Below is a small trained network, with its code and all its weights. Each question gives an input and a class and asks what happens when units are switched off, that is, made to give their printed mean instead of their output.

import numpy as np


def w(rows, s, z=0):
    codes = np.array(rows[::2]) - 128.0
    scale = np.full(codes.shape[1], s)
    scale[-1] = z or s
    return codes * scale


def norm(h):
    return h / np.sqrt((h * h).mean(-1, keepdims=True) + 1e-5)


def f(y):
    return np.maximum(y, 0)


def log_softmax(a):
    a = a - a.max(-1, keepdims=True)
    return a - np.log(np.exp(a).sum(-1, keepdims=True))


def net(x, mask):
    res = np.array(x, float).reshape(1, 5) / 4 @ E
    u = 0
    for l in range(3):
        y = f(norm(res) @ A[l][:, :-1].T + A[l][:, -1])
        res = res + np.where(mask[u : u + 4], y, B[l][:, -1]) @ B[l][:, :-1]
        u += 4
    return log_softmax(norm(res)[-1] @ U[:, :-1].T + U[:, -1])


A, B = {}, {}
E = w([
[129,156,213,109,153,90,231,100,57,155],'x0',
[221,202,188,211,165,87,87,142,81,136],'x1',
[69,197,2,69,253,137,130,121,117,98],'x2',
[109,119,164,95,133,63,176,77,189,199],'x3',
[169,107,51,78,108,174,117,52,89,31],'x4',
],0.0064)
A[0] = w([
[143,161,231,205,119,98,122,177,101,163,118],'0.n1',
[79,102,181,98,162,106,117,149,254,169,104],'0.n2',
[94,105,99,109,130,85,141,118,131,158,141],'0.n3',
[150,126,147,154,156,136,175,78,95,101,8],'0.n4',
],0.0082,0.0012)
B[0] = w([
[227,40,95,216,155,51,115,182,103,212,254],'0.n1',
[116,247,88,103,57,131,141,151,255,199,209],'0.n2',
[77,157,192,93,133,180,161,132,113,81,162],'0.n3',
[211,99,120,128,83,43,99,60,195,67,162],'0.n4',
],0.0068,0.0083)
A[1] = w([
[176,90,240,235,98,51,113,209,124,172,114],'1.n1',
[221,126,165,210,193,3,124,124,139,209,241],'1.n2',
[189,168,179,186,179,135,57,64,135,27,91],'1.n3',
[159,113,123,212,120,185,58,121,209,117,7],'1.n4',
],0.0065,0.0019)
B[1] = w([
[201,128,42,232,130,185,143,174,100,134,237],'1.n1',
[112,15,89,208,30,112,255,105,73,171,255],'1.n2',
[184,165,125,113,143,53,147,203,120,120,166],'1.n3',
[206,120,146,142,111,105,141,98,123,136,162],'1.n4',
],0.0085,0.012)
A[2] = w([
[111,88,109,101,111,141,3,115,181,70,98],'2.n1',
[148,105,113,168,23,129,83,144,203,131,174],'2.n2',
[128,156,228,231,156,146,157,169,100,202,121],'2.n3',
[31,149,110,121,162,78,234,55,170,163,2],'2.n4',
],0.0065,0.0027)
B[2] = w([
[108,122,182,254,141,99,188,158,32,177,163],'2.n1',
[146,131,93,141,72,89,115,199,122,210,253],'2.n2',
[168,35,35,199,81,128,129,115,89,167,223],'2.n3',
[238,142,196,147,163,122,40,98,138,167,182],'2.n4',
],0.009,0.0067)
U = w([
[108,53,190,82,85,136,184,80,90,29,80],'0',
[186,213,98,98,217,105,73,142,81,75,144],'1',
[164,73,76,213,73,117,154,184,107,200,208],'2',
[141,126,225,44,199,154,138,24,144,160,71],'3',
[25,145,77,141,225,182,113,171,72,68,88],'4',
[64,172,180,83,99,130,107,160,253,223,135],'5',
[125,76,182,125,123,78,110,94,142,126,3],'6',
],0.012,0.0049)

Each question gives the input, the list of numbers given to net, and the class t.
The units are the neurons (one row each of A and B). Each row of codes is followed by its name. A weight is (code - 128) times the scale printed after its matrix; where a second scale follows, it is the last column's (A, B and U).
mask holds one flag per neuron, layer by layer. A switched-off neuron (its flag False) gives its mean, the last column of its row in B, instead of its output. The means were averaged over made-up inputs and are rounded, as every weight is.
A unit's drop is (log p(t) with every unit on - log p(t) with that unit switched off) / (log p(t) with every unit on - log p(t) with every unit switched off).
The circuit of an input: a set's keep is (log p(t) with only the set's units on - log p(t) with every unit switched off) / (log p(t) with every unit on - log p(t) with every unit switched off). Starting from all 12 units, units are removed one at a time, each time the one whose removal leaves the highest keep (on an exact tie, the one counted first), for as long as the keep stays at least 0.8.
units of the circuit, in order: the units of the circuit, biggest drop first
most important unit: the unit with the biggest drop
top k neurons: the k neurons with the biggest drops, biggest first
k most important neurons of layer l: the k neurons of layer l with the biggest drops, biggest first
input [1,-8,3,-5,2], class 4: most important unit : 1.n2
input [3,-4,-2,1,1], class 5: units of the circuit, in order : 0.n1; 1.n1; 1.n2; 2.n3
input [7,-1,6,7,-3], class 3: units of the circuit, in order : 0.n1; 2.n4; 1.n1; 2.n2
input [-4,6,-1,-6,7], class 1: top 2 neurons : 1.n2; 0.n1
input [2,1,2,6,5], class 3: units of the circuit, in order : 0.n1; 1.n1; 1.n2; 2.n2
input [7,-2,7,-4,-4], class 1: units of the circuit, in order : 0.n1; 1.n2; 1.n1
input [0,-4,-1,4,3], class 5: top 2 neurons : 1.n2; 1.n1
input [-6,3,2,1,4], class 1: units of the circuit, in order : 0.n1; 1.n2; 2.n3
input [1,-8,-5,2,7], class 0: units of the circuit, in order : 1.n1; 0.n1; 2.n3; 1.n2
input [4,-5,-3,-3,5], class 0: top 3 neurons : 0.n1; 1.n1; 0.n2
input [-2,-1,3,-5,-1], class 4: 2 most important neurons of layer 2 : 2.n2; 2.n3
input [2,-3,5,-1,-7], class 5: units of the circuit, in order : 0.n1; 1.n2; 1.n1
input [2,0,1,3,1], class 3: top 2 neurons : 0.n1; 1.n1
input [-2,2,0,2,3], class 1: top 2 neurons : 0.n1; 1.n2
input [-7,0,6,-5,-2], class 4: top 2 neurons : 1.n2; 0.n1
input [-2,-6,-2,-1,-2], class 5: most important neuron of layer 1 : 1.n2
input [3,-3,-1,-3,1], class 0: top 3 neurons : 0.n2; 1.n1; 0.n1
input [2,-3,0,-4,4], class 0: 2 most important neurons of layer 2 : 2.n2; 2.n3
input [3,-2,0,3,0], class 3: top 4 neurons : 0.n1; 1.n1; 2.n4; 1.n2
input [8,-6,0,-2,5], class 0: most important unit : 0.n2
input [6,3,4,0,5], class 0: 3 most important neurons of layer 0 : 0.n4; 0.n1; 0.n2
input [-1,-4,-3,4,1], class 5: 2 most important neurons of layer 1 : 1.n2; 1.n1
input [4,3,4,5,8], class 1: top 3 neurons : 0.n1; 1.n2; 1.n3
input [7,-3,6,-5,-4], class 1: top 4 neurons : 0.n1; 1.n2; 1.n1; 2.n4
